Here is a tiny trained network, its code and every weight. The questions are about switching its units off for an input and a target symbol, where a switched-off unit gives its printed mean instead of its output.

import numpy as np


def w(rows, s, z=0):
    codes = np.array(rows[::2]) - 128.0
    scale = np.full(codes.shape[1], s)
    scale[-1] = z or s
    return codes * scale


def norm(h):
    return h / np.sqrt((h * h).mean(-1, keepdims=True) + 1e-5)


def f(y):
    return y / 2 * (1 + np.tanh(0.7978845608 * (y + 0.044715 * y**3)))


def softmax(a):
    e = np.exp(a - a.max(-1, keepdims=True))
    return e / e.sum(-1, keepdims=True)


def log_softmax(a):
    a = a - a.max(-1, keepdims=True)
    return a - np.log(np.exp(a).sum(-1, keepdims=True))


def net(x, mask):
    ids = ['αγεηθλμξπστφψ'.index(c) for c in x.split()]
    T = len(ids)
    res = E[ids] + P[:T]
    u = 0
    for l in range(3):
        q, k, v = (norm(res) @ M[l].T for M in (Q, K, V))
        z = softmax(np.where(np.tri(T) > 0, q @ k.T / 2**0.5, -1e9)) @ v
        res = res + np.where(mask[u], z, O[l][:, -1]) @ O[l][:, :-1]
        u += 1
        y = f(norm(res) @ A[l][:, :-1].T + A[l][:, -1])
        res = res + np.where(mask[u : u + 4], y, B[l][:, -1]) @ B[l][:, :-1]
        u += 4
    return log_softmax(norm(res)[-1] @ U[:, :-1].T + U[:, -1])


Q, K, V, O, A, B = {}, {}, {}, {}, {}, {}
E = w([
[164,32,101],'α',
[109,106,93],'γ',
[108,46,146],'ε',
[139,102,154],'η',
[109,128,161],'θ',
[151,87,121],'λ',
[90,160,145],'μ',
[175,86,138],'ξ',
[126,117,191],'π',
[117,120,190],'σ',
[182,159,82],'τ',
[6,61,66],'φ',
[129,115,183],'ψ',
],0.023)
P = w([
[166,88,251],'0',
[138,158,144],'1',
[128,152,134],'2',
[120,146,130],'3',
[114,138,127],'4',
[109,133,125],'5',
[105,129,124],'6',
[101,125,123],'7',
[97,121,121],'8',
[92,117,119],'9',
[90,114,117],'10',
[86,112,115],'11',
[83,111,112],'12',
[81,108,111],'13',
],0.011)
Q[0] = w([
[32,188,200],'0.h1',
[124,17,253],'0.h1',
],0.0059)
K[0] = w([
[83,214,197],'0.h1',
[157,133,254],'0.h1',
],0.0079)
V[0] = w([
[131,55,244],'0.h1',
[219,1,168],'0.h1',
],0.0044)
O[0] = w([
[150,88,174,241],'0.h1',
[84,91,253,254],'0.h1',
],0.0057,0.0043)
A[0] = w([
[123,144,50,136],'0.n1',
[250,173,75,63],'0.n2',
[116,95,189,254],'0.n3',
[223,188,123,49],'0.n4',
],0.015,0.0009)
B[0] = w([
[63,56,159,135],'0.n1',
[52,43,251,138],'0.n2',
[96,180,75,255],'0.n3',
[113,147,205,129],'0.n4',
],0.014,0.008)
Q[1] = w([
[197,74,107],'1.h1',
[151,176,5],'1.h1',
],0.012)
K[1] = w([
[164,84,103],'1.h1',
[148,119,6],'1.h1',
],0.015)
V[1] = w([
[107,138,132],'1.h1',
[188,2,97],'1.h1',
],0.0063)
O[1] = w([
[138,106,125,255],'1.h1',
[129,255,72,181],'1.h1',
],0.0042,0.00025)
A[1] = w([
[197,49,202,179],'1.n1',
[101,247,164,209],'1.n2',
[140,247,163,253],'1.n3',
[173,115,206,14],'1.n4',
],0.014,0.0032)
B[1] = w([
[164,204,126,177],'1.n1',
[117,142,40,254],'1.n2',
[104,253,186,202],'1.n3',
[90,44,164,130],'1.n4',
],0.016,0.0041)
Q[2] = w([
[33,102,176],'2.h1',
[196,1,213],'2.h1',
],0.011)
K[2] = w([
[58,113,183],'2.h1',
[250,76,241],'2.h1',
],0.012)
V[2] = w([
[255,85,119],'2.h1',
[17,87,205],'2.h1',
],0.0092)
O[2] = w([
[125,144,252,3],'2.h1',
[110,188,153,100],'2.h1',
],0.018,0.0049)
A[2] = w([
[93,89,88,231],'2.n1',
[253,178,92,253],'2.n2',
[170,121,172,86],'2.n3',
[148,123,93,66],'2.n4',
],0.019,0.0017)
B[2] = w([
[185,103,215,255],'2.n1',
[17,243,2,191],'2.n2',
[92,184,95,137],'2.n3',
[86,118,179,173],'2.n4',
],0.018,0.0091)
U = w([
[98,226,111,255],'α',
[142,106,71,209],'γ',
[56,16,135,104],'ε',
[249,94,150,162],'η',
[86,119,176,60],'θ',
[130,142,160,52],'λ',
[150,156,151,50],'μ',
[137,145,161,63],'ξ',
[160,160,170,105],'π',
[48,167,229,106],'σ',
[139,159,175,88],'τ',
[131,148,157,48],'φ',
[142,145,162,72],'ψ',
],0.012,0.0054)

Each question gives the input, a string of symbols that net reads in full, and the target symbol t.
The units are the heads (2 rows each of Q, K, V and O) and the neurons (one row each of A and B). Each row of codes is followed by its name. A weight is (code - 128) times the scale printed after its matrix; where a second scale follows, it is the last column's (O, A, B and U).
mask holds one flag per unit, layer by layer, with each layer's heads first. A switched-off unit (its flag False) gives its mean, the last column of its rows in O or B, instead of its output. The means were averaged over made-up inputs and are rounded, as every weight is.
A unit's drop is (log p(t) with every unit on - log p(t) with that unit switched off) / (log p(t) with every unit on - log p(t) with every unit switched off).
The circuit of an input: a set's keep is (log p(t) with only the set's units on - log p(t) with every unit switched off) / (log p(t) with every unit on - log p(t) with every unit switched off). Starting from the 12 units with the biggest drops (on a tie, the unit counted first), units are removed one at a time, each time the one whose removal leaves the highest keep (on an exact tie, the one counted first), for as long as the keep stays at least 0.8.
circuit, biggest first: the units of the circuit, biggest drop first
most important unit: the unit with the biggest drop
top k neurons: the k neurons with the biggest drops, biggest first
top k neurons in layer l: the k neurons of layer l with the biggest drops, biggest first
input τ ψ σ η λ ψ α η λ ε λ σ, target γ: circuit, biggest first => 2.h1, 1.n2, 2.n2, 0.n2
input α α α π μ θ η α ξ ε λ ψ α π, target γ: top 2 neurons => 0.n3, 2.n2
input α η η α λ φ λ η φ η π α λ η, target η: top 4 neurons => 0.n3, 2.n2, 1.n3, 2.n1
input φ μ λ μ η λ μ ξ α λ, target ε: most important unit => 1.n3
input μ λ α η λ μ μ ε, target η: circuit, biggest first => 2.n2, 2.n1
input μ η α θ ε, target η: top 3 neurons => 0.n3, 1.n3, 2.n2
input θ λ λ τ α ε, target σ: circuit, biggest first => 1.n2, 2.h1, 2.n2
input μ α α μ π ε α α φ λ γ λ μ, target ε: top 2 neurons => 0.n3, 2.n2
input α α α α μ α α μ, target γ: top 2 neurons => 0.n3, 0.n1
input α α α ψ τ η ε, target σ: top 2 neurons => 1.n2, 0.n2
input γ α η τ λ α λ λ, target ε: top 3 neurons in layer 0 => 0.n3, 0.n1, 0.n2
input θ ψ α η μ σ π η, target γ: top 2 neurons => 0.n2, 0.n3
input π α μ φ μ α λ γ ξ α λ λ μ, target ε: top 3 neurons => 0.n3, 0.n1, 2.n2
input π τ η φ μ α μ θ θ α γ λ φ φ, target ε: most important unit => 2.n2
input λ λ λ π τ α η γ α α α, target η: top 4 neurons => 1.n3, 1.n2, 0.n2, 2.n1
input μ γ λ α α α φ α, target η: top 4 neurons => 1.n3, 1.n2, 1.n1, 0.n2
input ψ α α λ λ λ α α μ λ, target η: top 4 neurons => 1.n3, 0.n3, 2.n1, 2.n2
input θ τ ξ λ τ φ η τ α, target α: top 4 neurons => 2.n2, 0.n3, 1.n2, 1.n4
input μ α ψ α η λ η τ α η ε ψ, target γ: top 2 neurons => 0.n3, 2.n2
input α φ η α α ψ η λ α η, target ε: most important unit => 0.n3
input θ γ α ψ η ξ η η, target ε: top 3 neurons in layer 2 => 2.n2, 2.n4, 2.n1
input γ σ α λ λ α α λ λ, target η: top 3 neurons in layer 1 => 1.n3, 1.n1, 1.n2
input η λ α, target α: top 2 neurons in layer 2 => 2.n2, 2.n3
input σ μ μ ε η π ψ ξ ε λ ψ, target γ: top 2 neurons in layer 0 => 0.n3, 0.n4
input α α η η α ψ η φ π ε α μ γ η, target η: top 3 neurons in layer 1 => 1.n3, 1.n1, 1.n2
